Here is a tiny trained network, its code and every weight. The questions are about switching its units off for an input and a target symbol, where a switched-off unit gives its printed mean instead of its output.

import numpy as np


def w(rows, s, z=0):
    codes = np.array(rows[::2]) - 128.0
    scale = np.full(codes.shape[1], s)
    scale[-1] = z or s
    return codes * scale


def f(y):
    return np.maximum(y, 0)


def softmax(a):
    e = np.exp(a - a.max(-1, keepdims=True))
    return e / e.sum(-1, keepdims=True)


def log_softmax(a):
    a = a - a.max(-1, keepdims=True)
    return a - np.log(np.exp(a).sum(-1, keepdims=True))


def net(x, mask):
    ids = ['ΘΠΨαβδλσ'.index(c) for c in x.split()]
    T = len(ids)
    res = E[ids] + P[:T]
    q, k, v = (res @ M[0].T for M in (Q, K, V))
    z = softmax(np.where(np.tri(T) > 0, q @ k.T / 2**0.5, -1e9)) @ v
    res = res + np.where(mask[0], z, O[0][:, -1]) @ O[0][:, :-1]
    y = f(res @ A[0][:, :-1].T + A[0][:, -1])
    res = res + np.where(mask[1:13], y, B[0][:, -1]) @ B[0][:, :-1]
    return log_softmax(res[-1] @ U[:, :-1].T + U[:, -1])


Q, K, V, O, A, B = {}, {}, {}, {}, {}, {}
E = w([
[37,175,249,182,214,2],'Θ',
[167,80,201,144,153,187],'Π',
[213,88,64,142,157,27],'Ψ',
[93,124,180,158,189,127],'α',
[88,107,226,211,204,21],'β',
[30,231,144,104,148,118],'δ',
[79,223,87,99,157,64],'λ',
[97,166,125,118,138,167],'σ',
],0.007)
P = w([
[48,35,85,107,102,122],'0',
[126,143,138,204,30,136],'1',
[150,90,170,8,128,129],'2',
[103,85,79,120,153,128],'3',
[138,155,127,211,46,136],'4',
[164,118,172,21,157,127],'5',
[131,104,86,126,170,131],'6',
[145,169,128,216,69,138],'7',
[174,125,160,21,184,134],'8',
[152,114,86,145,182,136],'9',
[152,189,120,219,83,140],'10',
[173,125,150,27,213,140],'11',
[173,126,83,150,196,131],'12',
[140,164,129,212,52,153],'13',
],0.011)
Q[0] = w([
[89,121,131,4,246,132],'head 1',
[161,151,165,87,75,113],'head 1',
],0.031)
K[0] = w([
[215,253,109,226,236,188],'head 1',
[127,144,137,197,31,133],'head 1',
],0.025)
V[0] = w([
[210,27,114,136,151,112],'head 1',
[125,133,143,148,167,2],'head 1',
],0.025)
O[0] = w([
[82,48,121,100,143,236,145],'head 1',
[65,34,152,99,11,94,248],'head 1',
],0.012,0.011)
A[0] = w([
[205,202,192,111,91,103,143],'neuron 1',
[176,180,148,127,166,159,3],'neuron 2',
[149,160,19,99,79,164,249],'neuron 3',
[120,91,104,44,217,129,211],'neuron 4',
[122,105,140,129,71,124,4],'neuron 5',
[155,159,119,96,148,104,31],'neuron 6',
[147,106,169,248,125,187,150],'neuron 7',
[201,166,223,44,124,115,111],'neuron 8',
[146,191,90,240,135,176,62],'neuron 9',
[63,106,73,207,120,157,122],'neuron 10',
[151,170,151,197,29,123,122],'neuron 11',
[104,58,116,28,207,122,96],'neuron 12',
],0.014,0.0065)
B[0] = w([
[56,82,120,146,127,242,209],'neuron 1',
[141,117,62,243,150,130,156],'neuron 2',
[52,178,144,142,192,86,159],'neuron 3',
[132,74,79,53,119,157,195],'neuron 4',
[65,163,75,101,217,166,253],'neuron 5',
[156,168,194,137,113,120,152],'neuron 6',
[50,213,130,112,163,127,176],'neuron 7',
[142,128,128,100,126,4,185],'neuron 8',
[201,79,170,36,150,93,163],'neuron 9',
[171,43,121,160,93,50,223],'neuron 10',
[217,158,94,123,70,148,230],'neuron 11',
[192,195,166,184,146,131,230],'neuron 12',
],0.023,0.015)
U = w([
[77,16,58,85,95,140,34],'Θ',
[125,97,143,115,156,182,168],'Π',
[203,102,54,161,113,81,1],'Ψ',
[166,25,150,79,45,102,160],'α',
[70,60,127,189,140,125,169],'β',
[108,115,110,191,81,166,147],'δ',
[152,184,127,144,92,24,170],'λ',
[82,1,167,33,114,112,170],'σ',
],0.0058,0.0072)

Each question gives the input, a string of symbols that net reads in full, and the target symbol t.
The units are the heads (2 rows each of Q, K, V and O) and the neurons (one row each of A and B). Each row of codes is followed by its name. A weight is (code - 128) times the scale printed after its matrix; where a second scale follows, it is the last column's (O, A, B and U).
mask holds one flag per unit, heads first, then neurons. A switched-off unit (its flag False) gives its mean, the last column of its rows in O or B, instead of its output. The means were averaged over made-up inputs and are rounded, as every weight is.
A unit's drop is (log p(t) with every unit on - log p(t) with that unit switched off) / (log p(t) with every unit on - log p(t) with every unit switched off).
The circuit of an input: a set's keep is (log p(t) with only the set's units on - log p(t) with every unit switched off) / (log p(t) with every unit on - log p(t) with every unit switched off). Starting from the 12 units with the biggest drops (on a tie, the unit counted first), units are removed one at a time, each time the one whose removal leaves the highest keep (on an exact tie, the one counted first), for as long as the keep stays at least 0.8.
units of the circuit, in order: the units of the circuit, biggest drop first
unit that matters most: the unit with the biggest drop
top k neurons: the k neurons with the biggest drops, biggest first
drop of u: that unit's drop, to one decimal
input α Ψ β Ψ λ δ σ, target σ: unit that matters most : neuron 12
input β σ λ β δ α, target δ: units of the circuit, in order : (neuron 1; head 1; neuron 11)
input Π β Π Π λ Ψ Π β, target σ: top 4 neurons : (neuron 9; neuron 12; neuron 7; neuron 11)
input Θ β Ψ β λ λ Π σ α Θ λ σ, target α: top 4 neurons : (neuron 1; neuron 8; neuron 5; neuron 11)
input Ψ Ψ Π, target Π: units of the circuit, in order : (neuron 12; neuron 10)
input Π Π λ λ Ψ Ψ Π λ β Ψ α, target σ: top 2 neurons : (neuron 9; neuron 12)
input σ σ Θ Π α δ Ψ β δ β Π σ σ σ, target Π: top 2 neurons : (neuron 9; neuron 1)
input σ λ Ψ σ α Ψ β α σ, target σ: top 2 neurons : (neuron 1; neuron 12)
input Θ α Ψ λ σ Π σ β σ β, target σ: top 2 neurons : (neuron 11; neuron 12)
input Ψ Ψ λ σ σ σ β β β β Θ Ψ, target Θ: top 3 neurons : (neuron 1; neuron 12; neuron 5)
input Π Ψ β Ψ β Ψ λ λ Π Ψ α β β δ, target σ: top 2 neurons : (neuron 9; neuron 12)
input λ Ψ β σ Π Π, target Ψ: top 2 neurons : (neuron 2; neuron 8)
input Θ Π β, target Ψ: units of the circuit, in order : (neuron 2; head 1)
input Ψ σ β Π β Θ σ α λ Ψ Ψ λ, target Π: units of the circuit, in order : (neuron 12; neuron 10; neuron 4)
input Θ α Π σ σ Ψ β Θ Ψ λ Π λ α α, target Ψ: unit that matters most : neuron 11
input δ Ψ α δ β, target α: top 2 neurons : (neuron 9; neuron 11)
input λ β σ σ σ α σ β Ψ, target λ: units of the circuit, in order : (neuron 1; neuron 4; head 1)
input Ψ β α Ψ δ Θ β β β Ψ λ α, target α: top 4 neurons : (neuron 1; neuron 8; neuron 5; neuron 11)
input Θ β λ β σ Ψ, target β: top 2 neurons : (neuron 1; neuron 2)
input Θ Π β Π λ Ψ, target α: top 2 neurons : (neuron 1; neuron 8)
input Θ Ψ δ Θ Ψ λ Θ Ψ β α, target α: top neuron : (neuron 5)
input Θ σ σ, target β: units of the circuit, in order : (neuron 1; neuron 2; head 1; neuron 8)
input β λ σ β Θ λ δ δ, target Θ: units of the circuit, in order : (head 1; neuron 5)
input Ψ β Π σ β Ψ α δ, target β: drop of neuron 9 : 0.1
input β Π Θ λ Ψ β Ψ Ψ β, target Π: drop of neuron 3 : 0.0
input Θ Π δ β α α, target σ: drop of neuron 12 : 0.9
input Θ σ α λ Ψ β, target Π: drop of neuron 10 : 0.6
